Below are the code and all the weights of a small trained network. Each question names an input and a class and asks about switching units off, where a switched-off unit gives its printed mean instead of its output.

import numpy as np


def w(rows, s, z=0):
    codes = np.array(rows[::2]) - 128.0
    scale = np.full(codes.shape[1], s)
    scale[-1] = z or s
    return codes * scale


def f(y):
    return y / 2 * (1 + np.tanh(0.7978845608 * (y + 0.044715 * y**3)))


def log_softmax(a):
    a = a - a.max(-1, keepdims=True)
    return a - np.log(np.exp(a).sum(-1, keepdims=True))


def net(x, mask):
    res = np.array(x, float).reshape(1, 4) / 4 @ E
    y = f(res @ A[0][:, :-1].T + A[0][:, -1])
    res = res + np.where(mask, y, B[0][:, -1]) @ B[0][:, :-1]
    return log_softmax(res[-1] @ U[:, :-1].T + U[:, -1])


A, B = {}, {}
E = w([
[151,80,148,81,64,157,118,141,72,173,55,158],'x0',
[153,227,98,151,74,85,50,136,67,133,128,106],'x1',
[89,117,57,77,104,204,177,135,59,127,124,121],'x2',
[127,123,95,10,202,101,30,208,151,129,177,156],'x3',
],0.012)
A[0] = w([
[201,165,92,206,19,133,133,85,54,160,92,96,254],'n1',
[130,116,134,82,203,144,123,169,96,127,254,150,124],'n2',
[49,161,88,79,241,113,120,157,221,80,148,104,176],'n3',
[99,145,71,96,139,188,169,141,22,102,124,58,127],'n4',
[140,21,127,95,154,132,165,136,155,137,135,184,131],'n5',
[135,79,163,57,130,149,94,197,153,212,101,162,173],'n6',
[70,103,50,112,104,173,159,60,98,176,169,97,122],'n7',
[147,73,109,169,132,125,230,84,198,80,124,106,178],'n8',
],0.0074,0.0071)
B[0] = w([
[122,171,142,165,14,77,80,162,223,143,185,172,252],'n1',
[126,151,110,101,99,88,95,142,140,146,88,130,194],'n2',
[165,166,83,183,91,121,105,129,163,96,152,118,228],'n3',
[106,99,186,145,171,161,166,68,185,131,147,230,183],'n4',
[150,166,85,118,110,67,156,225,131,149,71,171,182],'n5',
[172,116,79,104,76,93,142,168,59,149,125,126,197],'n6',
[77,96,159,118,136,100,120,86,163,134,129,157,170],'n7',
[10,152,137,107,151,168,95,113,198,119,119,173,213],'n8',
],0.011,0.015)
U = w([
[194,175,88,147,70,46,85,194,116,125,160,110,207],'0',
[94,166,83,117,102,120,166,148,156,153,99,121,15],'1',
[130,132,95,120,152,176,169,76,48,131,140,81,6],'2',
[137,123,86,140,193,189,165,82,85,160,126,55,4],'3',
[189,142,169,184,250,79,80,72,120,80,193,66,110],'4',
[143,117,161,79,176,130,165,110,134,111,145,47,20],'5',
[108,77,125,56,161,117,163,148,54,159,104,147,152],'6',
[68,147,175,188,118,155,143,35,190,152,173,155,220],'7',
],0.011,0.0025)

Each question gives the input, the list of numbers given to net, and the class t.
The units are the neurons (one row each of A and B). Each row of codes is followed by its name. A weight is (code - 128) times the scale printed after its matrix; where a second scale follows, it is the last column's (A, B and U).
mask holds one flag per neuron, in row order. A switched-off neuron (its flag False) gives its mean, the last column of its row in B, instead of its output. The means were averaged over made-up inputs and are rounded, as every weight is.
A unit's drop is (log p(t) with every unit on - log p(t) with that unit switched off) / (log p(t) with every unit on - log p(t) with every unit switched off).
The circuit of an input: a set's keep is (log p(t) with only the set's units on - log p(t) with every unit switched off) / (log p(t) with every unit on - log p(t) with every unit switched off). Starting from all 8 units, units are removed one at a time, each time the one whose removal leaves the highest keep (on an exact tie, the one counted first), for as long as the keep stays at least 0.8.
units of the circuit, in order: the units of the circuit, biggest drop first
unit that matters most: the unit with the biggest drop
k most important neurons: the k neurons with the biggest drops, biggest first
drop of u: that unit's drop, to one decimal
input [-8,8,-6,-8], class 7: unit that matters most => n6
input [6,3,4,4], class 6: units of the circuit, in order => n3, n4
input [5,3,4,4], class 6: units of the circuit, in order => n3, n1
input [-6,4,7,4], class 7: 2 most important neurons => n4, n6
input [8,-3,2,-2], class 0: 3 most important neurons => n6, n1, n8
input [0,7,3,-5], class 7: 2 most important neurons => n4, n6
input [-5,-8,-2,0], class 1: 2 most important neurons => n5, n4
input [-8,-5,2,3], class 0: 3 most important neurons => n3, n4, n2
input [-8,-1,7,4], class 7: 4 most important neurons => n4, n6, n7, n5
input [6,4,0,-8], class 7: 3 most important neurons => n6, n5, n3
input [4,2,8,7], class 6: 2 most important neurons => n1, n4
input [8,1,4,6], class 6: drop of n1 => 0.6
input [1,2,8,4], class 7: drop of n4 => 1.2
input [7,-3,7,4], class 6: drop of n7 => 0.0
input [-6,-1,-7,1], class 4: units of the circuit, in order => n1
